Here is a tiny trained network, its code and every weight. The questions are about switching its units off for an input and a target symbol, where a switched-off unit gives its printed mean instead of its output.

import numpy as np


def w(rows, s, z=0):
    codes = np.array(rows[::2]) - 128.0
    scale = np.full(codes.shape[1], s)
    scale[-1] = z or s
    return codes * scale


def norm(h):
    return h / np.sqrt((h * h).mean(-1, keepdims=True) + 1e-5)


def f(y):
    return np.maximum(y, 0)


def softmax(a):
    e = np.exp(a - a.max(-1, keepdims=True))
    return e / e.sum(-1, keepdims=True)


def log_softmax(a):
    a = a - a.max(-1, keepdims=True)
    return a - np.log(np.exp(a).sum(-1, keepdims=True))


def net(x, mask):
    ids = ['δεζηξσω'.index(c) for c in x.split()]
    T = len(ids)
    res = E[ids] + P[:T]
    r = norm(res)
    for j in range(3):
        rows = slice(3 * j, 3 * j + 3)
        q, k, v = (r @ M[0][rows].T for M in (Q, K, V))
        z = softmax(np.where(np.tri(T) > 0, q @ k.T / 3**0.5, -1e9)) @ v
        o = O[0][rows]
        res = res + np.where(mask[j], z, o[:, -1]) @ o[:, :-1]
    y = f(norm(res) @ A[0][:, :-1].T + A[0][:, -1])
    res = res + np.where(mask[3:7], y, B[0][:, -1]) @ B[0][:, :-1]
    return log_softmax(norm(res)[-1] @ U[:, :-1].T + U[:, -1])


Q, K, V, O, A, B = {}, {}, {}, {}, {}, {}
E = w([
[157,121,97],'δ',
[156,142,112],'ε',
[37,134,2],'ζ',
[105,104,131],'η',
[102,118,143],'ξ',
[102,117,142],'σ',
[118,93,105],'ω',
],0.027)
P = w([
[139,148,153],'0',
[96,116,74],'1',
[95,75,94],'2',
[159,130,178],'3',
[60,167,28],'4',
[67,155,55],'5',
[181,123,217],'6',
[61,189,52],'7',
[67,183,68],'8',
[212,87,248],'9',
],0.011)
Q[0] = w([
[152,170,127],'h1',
[85,158,217],'h1',
[138,116,82],'h1',
[47,250,71],'h2',
[184,83,139],'h2',
[136,163,156],'h2',
[129,60,172],'h3',
[161,92,178],'h3',
[122,85,156],'h3',
],0.012)
K[0] = w([
[219,195,172],'h1',
[99,12,137],'h1',
[75,163,108],'h1',
[45,137,45],'h2',
[108,125,217],'h2',
[139,57,72],'h2',
[250,81,102],'h3',
[151,104,181],'h3',
[178,75,224],'h3',
],0.011)
V[0] = w([
[106,96,136],'h1',
[122,89,205],'h1',
[151,179,71],'h1',
[112,108,187],'h2',
[84,187,163],'h2',
[76,25,66],'h2',
[7,108,159],'h3',
[123,142,101],'h3',
[134,77,141],'h3',
],0.016)
O[0] = w([
[131,162,130,148],'h1',
[176,154,105,70],'h1',
[126,93,157,149],'h1',
[175,83,89,106],'h2',
[124,3,88,103],'h2',
[201,153,157,254],'h2',
[94,57,180,194],'h3',
[159,110,128,145],'h3',
[131,158,157,145],'h3',
],0.015,0.0097)
A[0] = w([
[245,145,255,9],'n1',
[43,130,189,194],'n2',
[51,89,36,123],'n3',
[125,217,60,254],'n4',
],0.0069,0.0049)
B[0] = w([
[33,98,229,216],'n1',
[2,141,76,254],'n2',
[117,161,173,166],'n3',
[76,59,112,217],'n4',
],0.0096,0.0052)
U = w([
[218,127,168,53],'δ',
[180,254,85,204],'ε',
[165,157,138,5],'ζ',
[194,79,96,161],'η',
[184,88,86,109],'ξ',
[84,172,15,167],'σ',
[202,241,215,98],'ω',
],0.0094,0.0022)

Each question gives the input, a string of symbols that net reads in full, and the target symbol t.
The units are the heads (3 rows each of Q, K, V and O) and the neurons (one row each of A and B). Each row of codes is followed by its name. A weight is (code - 128) times the scale printed after its matrix; where a second scale follows, it is the last column's (O, A, B and U).
mask holds one flag per unit, heads first, then neurons. A switched-off unit (its flag False) gives its mean, the last column of its rows in O or B, instead of its output. The means were averaged over made-up inputs and are rounded, as every weight is.
A unit's drop is (log p(t) with every unit on - log p(t) with that unit switched off) / (log p(t) with every unit on - log p(t) with every unit switched off).
The circuit of an input: a set's keep is (log p(t) with only the set's units on - log p(t) with every unit switched off) / (log p(t) with every unit on - log p(t) with every unit switched off). Starting from all 7 units, units are removed one at a time, each time the one whose removal leaves the highest keep (on an exact tie, the one counted first), for as long as the keep stays at least 0.8.
circuit, biggest first: the units of the circuit, biggest drop first
heads that matter: for each layer, one digit per head in row order, 1 if its drop is at least 0.15 and else 0, layers parted by /
drop of u: that unit's drop, to one decimal
input δ ξ σ η, target ε: circuit, biggest first => (h3 h1)
input ω η ε ω ε ε δ ε ξ δ, target ε: heads that matter => 011
input ε σ ω, target σ: circuit, biggest first => (h3)
input ω ω ξ, target ω: heads that matter => 010
input ζ ε ξ δ σ ξ η, target ε: heads that matter => 001
input ε ω δ ζ η σ σ ω ω σ, target η: heads that matter => 010
input ε ω ξ ξ ω ε ε ω σ η, target σ: circuit, biggest first => (h2 h3)
input σ η σ ε η δ σ, target σ: heads that matter => 011
input ω ξ η, target ω: heads that matter => 110
input ε ω ζ ε, target σ: heads that matter => 010
input η ω ω ε ζ δ, target ω: drop of h2 => 1.3
input ζ η ω ω ξ ε δ δ ω ω, target ε: drop of h2 => 0.5
input σ ζ ω ξ, target η: drop of h2 => 1.1
input ξ σ ξ σ η ω η, target η: drop of n3 => 0.0
input ζ ω ω δ ω ζ ω, target ε: circuit, biggest first => (h3)
